[119 147 100 147] ==> 147

[[134 147 125 151]
 [134 106 123 130]
 [113 122 110 121]] ==> 147

[106 127 130 128] ==> 127

[[112 125 117 112]
 [123 133 113 151]
 [125 126 145 137]] ==> 125

[[112 132 137 137]
 [149 129 135 129]
 [116 144 131 140]] ==> 132

[[122 131 119 146]
 [145 123 127 133]
 [107 141 110 135]] ==> 131

[[142 146 120 157]
 [127 144 135 134]] ==> 146

[128 125 127 104] ==> 125
---
[120 151 145 119 134 143 142] gives 119
[137 114 152 134 130 109 125] gives 134
[146 138 140 144 150 149 101] gives 144
[153 126 132 103 114 134 131] gives 103
[111 130 119 130 141 113 154] gives 130
[120 114 147 127 131 119 157] gives 127
[150 139 140 107 129 143 132] gives 107
[134 141 106 127 109 133 132] gives 127
[124 130 147 118 104 107 128] gives 118
[157 119 110 134 123 152 118] gives 134
---
[104 119 122 140  98 151] ans = 151

[[121 113 120 121 114]
 [146 151 138 149 131]] ans = 131

[116 116 156 118] ans = 118

[149 122 102 156 138 148] ans = 148

[125 143 102 134  99 113] ans = 113

[105 129 139 132 123] ans = 123

[104 145 111 124 142 139] ans = 139
---
Q: [126 149 139 107 125]
A: 139

Q:
[[136 123 118 121 121 125]
 [109 156 155 110 156 114]]
A: 118

Q: [109 114 135 150 157 154]
A: 135

Q:
[[117 138 123 120]
 [151 109 137 141]]
A: 123

Q: [134 156 128 153]
A: 128

Q:
[[142 113 119 132 146]
 [146 147 140 149 145]]
A: 119
---
[107 125 117 133 130 121 106] yields 117

[[115 120 123 150 143 134]
 [142 135 137 128 135 103]] yields 137

[[132 113 117 103 138]
 [121 132 117 104 137]
 [107 154 108 137 108]] yields 108

[152 111 129 114 131 103 139] yields 129

[157 101 121 137] yields 121

[[129 155 138 131 134 134]
 [140 129 128 138 144 133]
 [129 154 142 123 129 133]] yields 142

[128 128 128 128 127 130 150] yields 128
---
[[129 131 131 128 130 154]
 [121 125 116 131 125 123]
 [119 133 124 125 128 140]]	119

[[119 115 140 130 124 119]
 [115 119 135 128 120 119]
 [128 116 151 120 117 111]]	128

[[115 144 124 141 133 119]
 [130 134 156 122 132 119]
 [136 101 126 121  99 112]]	136

[[119 136 145 144]
 [117 138 135 155]
 [119 136 134 149]]	119

[[121 138 125 116 148 115 129]
 [102 131 150 138 111 139 116]
 [136 108 109 117 127 141 118]]	136

[[132 133 126 139 134]
 [121 148 121 158 116]
 [124 129 124 112 131]]	124

[[108 120 110 113 119 136]
 [153 126 144 145 131 124]
 [154 115 128 138 124 129]]	154

[[133 132 133 140 115]
 [125 138 120 121 129]
 [139 121 139 133 149]]	139

[[123 141 143 127 107 133 132]
 [120 117 111 128 121 135 130]
 [142 107 158 124 110 130 132]]	142

[[155 107 129 144 117 143 116]
 [147 110 128 137 113 140 116]
 [152 109 144 140 119 142 116]]	152
---
[[108 114 130 112 104]
 [111 120 126 121 110]
 [123 113 129 115 126]] Out: 120

[[118 120 137 121 118 149]
 [134 111 151 117 126 112]] Out: 111

[[134 130 123 118 128 133]
 [131 120 116 115 130 136]
 [105 103 130 150 138 111]] Out: 120

[[123 131 135 123]
 [153 115 128 125]] Out: 115

[[122 120 131 119 116 124 117]
 [ 98 116 103 114 121 118 118]] Out: 116

[[128 107 134 100 104 154 142]
 [133 157 115 110 122 110 108]
 [124 106 138 141 132 142 143]] Out: 157

[[117 144 107 118]
 [107 142 110 131]] Out: 142

[[121 133 134 116]
 [135 120 118 152]
 [121 129 131 131]] Out: 120
---
[113 139 106 109 118 148]	113
[127 129 113 151 122 119 128]	127
[127 133 130 150 128]	127
[140 128 145 101]	140
[152 130 145 142 139 111 138]	152
[129 131 126 156]	129
---
[[120 129 133 134 139 125]
 [130 137 132 155 109 119]] Answer: 120, 119

[117 143 119 103 144 151] Answer: 117, 151

[148 118 155 146] Answer: 148, 146

[[144 127 119 138 114  99 123]
 [141 133 119 148 106  99 123]] Answer: 144, 123

[[101 114 144 141  99 117 131]
 [140 131 149 139 139 104 140]] Answer: 101, 140

[[139 114 125 146]
 [151 150 132 145]
 [152 126 104 128]] Answer: 139, 128

[114 135 154 157] Answer: 114, 157
---
[[130 130 132 130 130 132]
 [135 157 138 136 135 134]
 [129 136 132 131 129 131]] | 136

[[147 125 102 123]
 [148 132 146 152]
 [129 115 135 116]] | 115

[[130 116 118 128 120 130]
 [119 113 126 125 130 120]
 [142 100 129 126 126 124]] | 100

[[114 129 135 116 122 142 127]
 [133 109 115 127 138 147 107]
 [109 108 135 107 144 122 108]] | 108

[[150 123 109 136]
 [111 158 140 125]
 [146 123 138 150]] | 123

[[123 127 108 131 122 118 118]
 [128 129 125 134 117 104 118]
 [132 110 124 140 133 138 116]] | 110

[[128 121 146 125 120 121 139]
 [120  99 111 149 108 129 105]
 [119 113 108 146 110 123 112]] | 113

[[139 119 112 142 130]
 [116 127 118 136 128]
 [125 119 105 128 131]] | 119
---
Input: [115 155 133 121 147 133]
Output: 115
Input: [132 134 135 136 102]
Output: 132
Input: [145 130 139 140 157 150 124]
Output: 145
Input: [137 123 119 153]
Output: 137
Input: [134 119 152 123 117 112 135]
Output: 134
Input: [124 110 151 120 138]
Output: 124
Input: [120 128 128 134 105 127 132]
Output: 120
Input: [111 126 107 139]
Output: 111
---
[127 158 125 132 145] -> 145, 127

[119 134 130 129 106] -> 106, 119

[[155 148 118 116 113]
 [157 148 118 116 113]
 [157 142 118 116 117]] -> 113, 157

[129 157 127 128] -> 128, 129

[107 143 115 111 134 132 108] -> 108, 107

[144 128 135 119 123 102 136] -> 136, 144

[[126 100 135 134 131 117 128]
 [125 109 133 132 130 118 128]] -> 128, 125

[136 149 119 146 111] -> 111, 136
